In the rows, 128 means zero.
Two labels a row:
137; 123; 128; 118; 142; 117; 80; 105; 129; 133; 95; 105; 136; 142; 139; 106; 159; 99; 151; 145; 121; 96; 133; 121; 164; 128; 121; 127; 128; 87; 131; 145; 149; 161; 114; 127; 154; 107; 118; 134; 110; 140; 137 : <64> RD
122; 116; 138; 103; 146; 121; 107; 125; 135; 129; 126; 138; 133; 126; 138; 129; 130; 129; 142; 127; 139; 105; 136; 124; 109; 129; 124; 125; 132; 153; 126; 141; 130; 158; 117; 116; 142; 109; 121; 111; 97; 138; 139 : <61> RD
120; 111; 143; 128; 132; 123; 132; 132; 118; 129; 104; 143; 132; 124; 132; 105; 140; 130; 129; 128; 116; 146; 139; 120; 106; 135; 121; 131; 141; 152; 116; 130; 133; 155; 136; 125; 171; 140; 110; 122; 142; 140; 114 : <64> RD
125; 115; 146; 128; 161; 140; 88; 114; 120; 102; 111; 110; 131; 123; 143; 127; 122; 130; 147; 129; 123; 86; 138; 122; 108; 140; 135; 139; 127; 149; 142; 145; 155; 164; 113; 122; 154; 123; 126; 141; 129; 149; 121 : <61> RD
130; 104; 126; 106; 135; 111; 115; 134; 117; 129; 124; 122; 142; 132; 151; 102; 126; 141; 161; 120; 120; 101; 147; 130; 111; 146; 129; 131; 126; 160; 121; 141; 138; 167; 129; 115; 139; 123; 117; 112; 122; 138; 131 : <61> RD
139; 112; 116; 99; 134; 112; 91; 110; 138; 126; 122; 101; 149; 152; 145; 113; 145; 105; 161; 131; 134; 79; 135; 120; 167; 144; 121; 118; 136; 98; 121; 151; 145; 165; 123; 125; 154; 93; 136; 142; 89; 144; 154 : <61> RD
131; 129; 118; 95; 138; 136; 118; 124; 119; 132; 130; 133; 139; 124; 133; 111; 99; 146; 148; 142; 128; 93; 133; 118; 106; 122; 135; 136; 136; 143; 139; 139; 137; 155; 121; 124; 169; 118; 124; 124; 123; 133; 137 : <61> RD
127; 116; 113; 94; 132; 137; 105; 122; 128; 124; 121; 92; 116; 117; 149; 124; 126; 136; 180; 126; 120; 76; 153; 135; 122; 148; 132; 129; 118; 134; 141; 141; 145; 149; 111; 123; 151; 105; 140; 137; 114; 128; 157 : <61> RD
126; 119; 134; 111; 145; 131; 91; 109; 113; 131; 124; 143; 139; 121; 162; 112; 108; 152; 134; 132; 141; 100; 135; 114; 102; 127; 137; 128; 137; 164; 135; 142; 108; 152; 134; 123; 151; 126; 118; 125; 116; 140; 131 : <61> RD
130; 151; 139; 152; 125; 142; 148; 142; 133; 125; 95; 140; 140; 104; 123; 86; 112; 171; 85; 127; 125; 119; 141; 134; 106; 132; 132; 132; 116; 136; 146; 121; 126; 120; 118; 149; 120; 160; 138; 127; 145; 142; 120 : <64> RD
123; 121; 119; 136; 123; 136; 130; 129; 117; 124; 116; 133; 140; 119; 130; 103; 130; 148; 118; 122; 123; 116; 147; 112; 91; 133; 137; 140; 131; 158; 133; 133; 142; 142; 123; 135; 134; 153; 126; 127; 131; 136; 127 : <64> RD
125; 116; 123; 83; 156; 122; 103; 116; 116; 113; 104; 120; 142; 146; 139; 110; 146; 140; 175; 136; 130; 96; 142; 137; 113; 129; 129; 135; 130; 118; 143; 140; 152; 175; 111; 114; 145; 100; 115; 128; 112; 125; 136 : <61> RD
127; 94; 123; 109; 131; 131; 75; 124; 116; 136; 119; 119; 134; 133; 155; 97; 141; 121; 153; 138; 116; 72; 143; 113; 140; 127; 137; 131; 132; 144; 126; 148; 140; 172; 114; 117; 157; 110; 114; 123; 113; 160; 137 : <61> RD
134; 117; 128; 105; 148; 135; 89; 108; 129; 116; 123; 126; 121; 124; 146; 142; 129; 131; 164; 127; 131; 98; 132; 131; 114; 131; 131; 132; 126; 133; 136; 137; 133; 154; 118; 115; 135; 112; 121; 129; 105; 133; 144 : <61> RD
135; 106; 130; 103; 127; 111; 128; 129; 122; 130; 129; 125; 140; 111; 152; 99; 136; 140; 137; 123; 135; 106; 151; 122; 119; 140; 124; 129; 134; 157; 109; 139; 130; 156; 116; 111; 144; 125; 125; 127; 116; 133; 148 : <61> RD
130; 148; 121; 130; 154; 136; 91; 129; 133; 132; 107; 100; 128; 120; 139; 125; 132; 137; 139; 136; 135; 90; 135; 134; 127; 150; 131; 130; 116; 119; 152; 138; 107; 142; 115; 130; 141; 135; 140; 143; 127; 144; 144 : <61> RD
130; 112; 122; 143; 166; 147; 102; 128; 108; 130; 115; 100; 119; 144; 129; 123; 149; 115; 156; 127; 119; 138; 137; 133; 128; 137; 135; 127; 139; 107; 133; 112; 143; 154; 131; 128; 148; 127; 116; 130; 139; 139; 105 : <64> RD
138; 105; 126; 100; 183; 139; 24; 107; 127; 144; 116; 112; 123; 138; 150; 138; 140; 103; 169; 132; 130; 69; 132; 132; 129; 140; 140; 132; 107; 145; 142; 151; 157; 176; 113; 122; 152; 109; 117; 127; 107; 113; 135 : <61> RD
134; 123; 127; 102; 130; 121; 100; 117; 135; 137; 116; 100; 141; 148; 118; 102; 150; 114; 163; 135; 114; 100; 146; 107; 154; 123; 124; 128; 123; 99; 135; 152; 150; 167; 110; 120; 153; 93; 125; 139; 113; 135; 142 : <64> RD
121; 115; 137; 129; 126; 129; 132; 136; 109; 135; 103; 144; 146; 122; 127; 79; 136; 153; 109; 138; 97; 123; 141; 113; 113; 140; 126; 151; 129; 147; 118; 126; 140; 150; 128; 150; 145; 151; 122; 117; 141; 131; 119 : <64> RD
132; 121; 127; 102; 110; 125; 129; 108; 130; 127; 136; 147; 143; 102; 144; 95; 130; 137; 108; 142; 112; 71; 137; 102; 134; 124; 131; 130; 120; 132; 123; 141; 135; 121; 113; 125; 132; 114; 132; 116; 97; 133; 138 : <61> RD
129; 107; 113; 109; 125; 142; 104; 126; 119; 134; 131; 102; 133; 147; 149; 112; 120; 136; 158; 133; 124; 85; 134; 127; 129; 137; 128; 117; 170; 131; 135; 150; 150; 151; 120; 123; 137; 103; 135; 121; 127; 122; 142 : <61> RD
129; 104; 111; 96; 141; 119; 108; 118; 114; 130; 124; 132; 136; 51; 146; 113; 145; 137; 187; 126; 118; 91; 146; 129; 119; 130; 135; 126; 135; 136; 123; 144; 148; 175; 117; 115; 173; 105; 114; 122; 119; 131; 138 : <61> RD
129; 63; 119; 96; 143; 120; 87; 108; 119; 129; 111; 125; 140; 128; 148; 107; 142; 130; 145; 139; 128; 73; 139; 109; 127; 135; 131; 128; 126; 151; 117; 150; 148; 171; 106; 118; 151; 103; 119; 159; 103; 153; 144 : <61> RD
122; 117; 139; 104; 157; 121; 126; 113; 123; 124; 117; 145; 138; 101; 135; 131; 134; 142; 141; 126; 116; 117; 152; 123; 94; 138; 120; 132; 131; 148; 121; 123; 118; 147; 125; 113; 155; 117; 116; 124; 121; 145; 117 : <61> RD
133; 105; 117; 112; 136; 129; 127; 117; 124; 144; 114; 96; 132; 123; 147; 102; 133; 151; 165; 131; 107; 44; 167; 123; 133; 142; 122; 127; 122; 116; 129; 150; 153; 154; 114; 117; 161; 103; 135; 135; 116; 134; 139 : <61> RD
127; 109; 117; 114; 132; 139; 134; 114; 121; 133; 125; 129; 153; 121; 136; 121; 126; 139; 128; 140; 117; 94; 136; 112; 118; 136; 133; 127; 131; 137; 132; 134; 144; 140; 118; 122; 144; 125; 131; 127; 119; 132; 136 : <61> RD

Two labels a row:
120; 138; 155; 136; 124; 111; 147; 153; 123; 134; 101; 135; 122; 136; 121; 104; 104; 147; 115; 97; 144; 121; 168; 131; 138; 114; 115; 134; 139; 121; 145; 127; 136; 124; 121; 131; 103; 120; 112; 154; 103; 121; 138 : <40> Ll
119; 143; 153; 134; 138; 116; 125; 152; 108; 131; 96; 151; 111; 121; 123; 109; 104; 130; 113; 98; 137; 118; 165; 129; 137; 120; 122; 145; 125; 120; 153; 130; 121; 121; 116; 120; 107; 117; 112; 167; 85; 121; 136 : <40> Ll
121; 136; 158; 136; 137; 112; 129; 162; 130; 133; 105; 132; 111; 120; 122; 102; 107; 142; 112; 96; 139; 130; 182; 131; 130; 113; 125; 153; 128; 118; 149; 127; 124; 120; 113; 118; 110; 108; 112; 162; 82; 121; 128 : <40> Ll
117; 147; 136; 141; 137; 116; 160; 163; 129; 132; 98; 129; 109; 122; 123; 100; 100; 140; 123; 97; 142; 129; 182; 151; 141; 122; 123; 154; 133; 132; 140; 129; 140; 127; 115; 133; 122; 115; 117; 162; 111; 131; 140 : <40> Ll
139; 126; 156; 136; 145; 118; 121; 146; 115; 124; 99; 99; 95; 141; 126; 117; 114; 142; 141; 106; 139; 122; 136; 125; 123; 128; 115; 130; 121; 120; 152; 124; 130; 146; 126; 122; 120; 115; 126; 176; 92; 121; 137 : <40> Ll
138; 110; 142; 119; 143; 119; 80; 150; 117; 133; 130; 94; 106; 117; 121; 112; 129; 140; 132; 125; 130; 133; 140; 112; 118; 110; 132; 137; 132; 117; 143; 143; 113; 136; 129; 112; 126; 118; 125; 169; 109; 116; 140 : <48> Ll
125; 138; 151; 134; 132; 108; 130; 151; 128; 126; 106; 126; 118; 129; 122; 103; 106; 141; 125; 102; 137; 127; 182; 132; 131; 114; 121; 144; 136; 125; 144; 139; 120; 128; 120; 124; 120; 117; 116; 168; 91; 126; 137 : <40> Zf
129; 136; 137; 122; 133; 129; 142; 122; 142; 132; 104; 105; 87; 145; 132; 130; 110; 119; 179; 116; 132; 140; 147; 150; 133; 145; 116; 128; 104; 139; 133; 126; 133; 141; 140; 145; 137; 120; 131; 151; 112; 133; 125 : <47> Ll
129; 147; 125; 121; 135; 136; 166; 132; 143; 126; 93; 116; 85; 140; 136; 121; 103; 118; 174; 108; 131; 125; 154; 156; 141; 141; 118; 131; 121; 140; 172; 121; 139; 146; 133; 146; 137; 123; 129; 155; 124; 136; 130 : <47> Ll
129; 119; 149; 118; 147; 114; 143; 182; 136; 132; 121; 97; 125; 108; 111; 92; 115; 172; 89; 106; 148; 134; 197; 120; 128; 96; 132; 161; 138; 103; 130; 121; 139; 128; 106; 110; 123; 112; 133; 168; 99; 131; 130 : <48> RP
130; 140; 125; 110; 128; 141; 153; 114; 134; 137; 103; 124; 91; 134; 132; 128; 116; 110; 166; 121; 128; 132; 135; 142; 139; 144; 117; 113; 97; 137; 125; 111; 139; 135; 134; 144; 127; 127; 132; 129; 132; 132; 125 : <47> Ll
110; 146; 137; 150; 128; 107; 162; 165; 152; 140; 118; 168; 137; 90; 116; 90; 107; 140; 104; 101; 137; 146; 203; 153; 141; 110; 134; 170; 132; 123; 129; 129; 133; 108; 110; 114; 128; 115; 113; 140; 90; 127; 126 : <48> Ll
124; 144; 152; 138; 129; 113; 158; 165; 123; 130; 92; 135; 100; 128; 121; 97; 98; 143; 121; 88; 144; 120; 185; 142; 143; 118; 116; 142; 137; 128; 148; 126; 133; 126; 116; 131; 111; 115; 118; 166; 98; 127; 138 : <40> Ll
120; 137; 144; 130; 140; 110; 96; 137; 135; 134; 116; 136; 119; 117; 119; 116; 121; 130; 142; 122; 129; 150; 172; 126; 123; 122; 137; 146; 110; 130; 139; 147; 112; 121; 124; 117; 133; 116; 118; 165; 81; 128; 130 : <48> Jg
129; 136; 146; 122; 133; 100; 109; 159; 144; 134; 133; 126; 115; 109; 116; 87; 114; 150; 105; 115; 137; 140; 191; 121; 129; 109; 125; 166; 131; 97; 133; 141; 120; 120; 115; 115; 127; 116; 124; 149; 102; 115; 127 : <48> Ll
126; 146; 160; 128; 140; 120; 132; 143; 107; 116; 109; 131; 115; 124; 124; 121; 112; 136; 100; 103; 138; 113; 156; 122; 133; 126; 117; 149; 124; 111; 148; 124; 137; 131; 124; 119; 117; 113; 128; 168; 90; 123; 135 : <40> RP
121; 132; 143; 131; 126; 113; 129; 155; 126; 136; 101; 152; 109; 117; 122; 100; 112; 133; 114; 94; 133; 120; 183; 134; 139; 114; 124; 146; 140; 121; 147; 130; 117; 119; 114; 120; 111; 118; 111; 145; 103; 119; 133 : <40> Ll
111; 140; 167; 152; 135; 118; 169; 167; 127; 130; 96; 137; 140; 128; 116; 107; 108; 152; 102; 96; 153; 135; 177; 139; 132; 117; 120; 138; 126; 125; 148; 118; 145; 120; 118; 122; 109; 108; 115; 163; 66; 134; 134 : <40> Zf
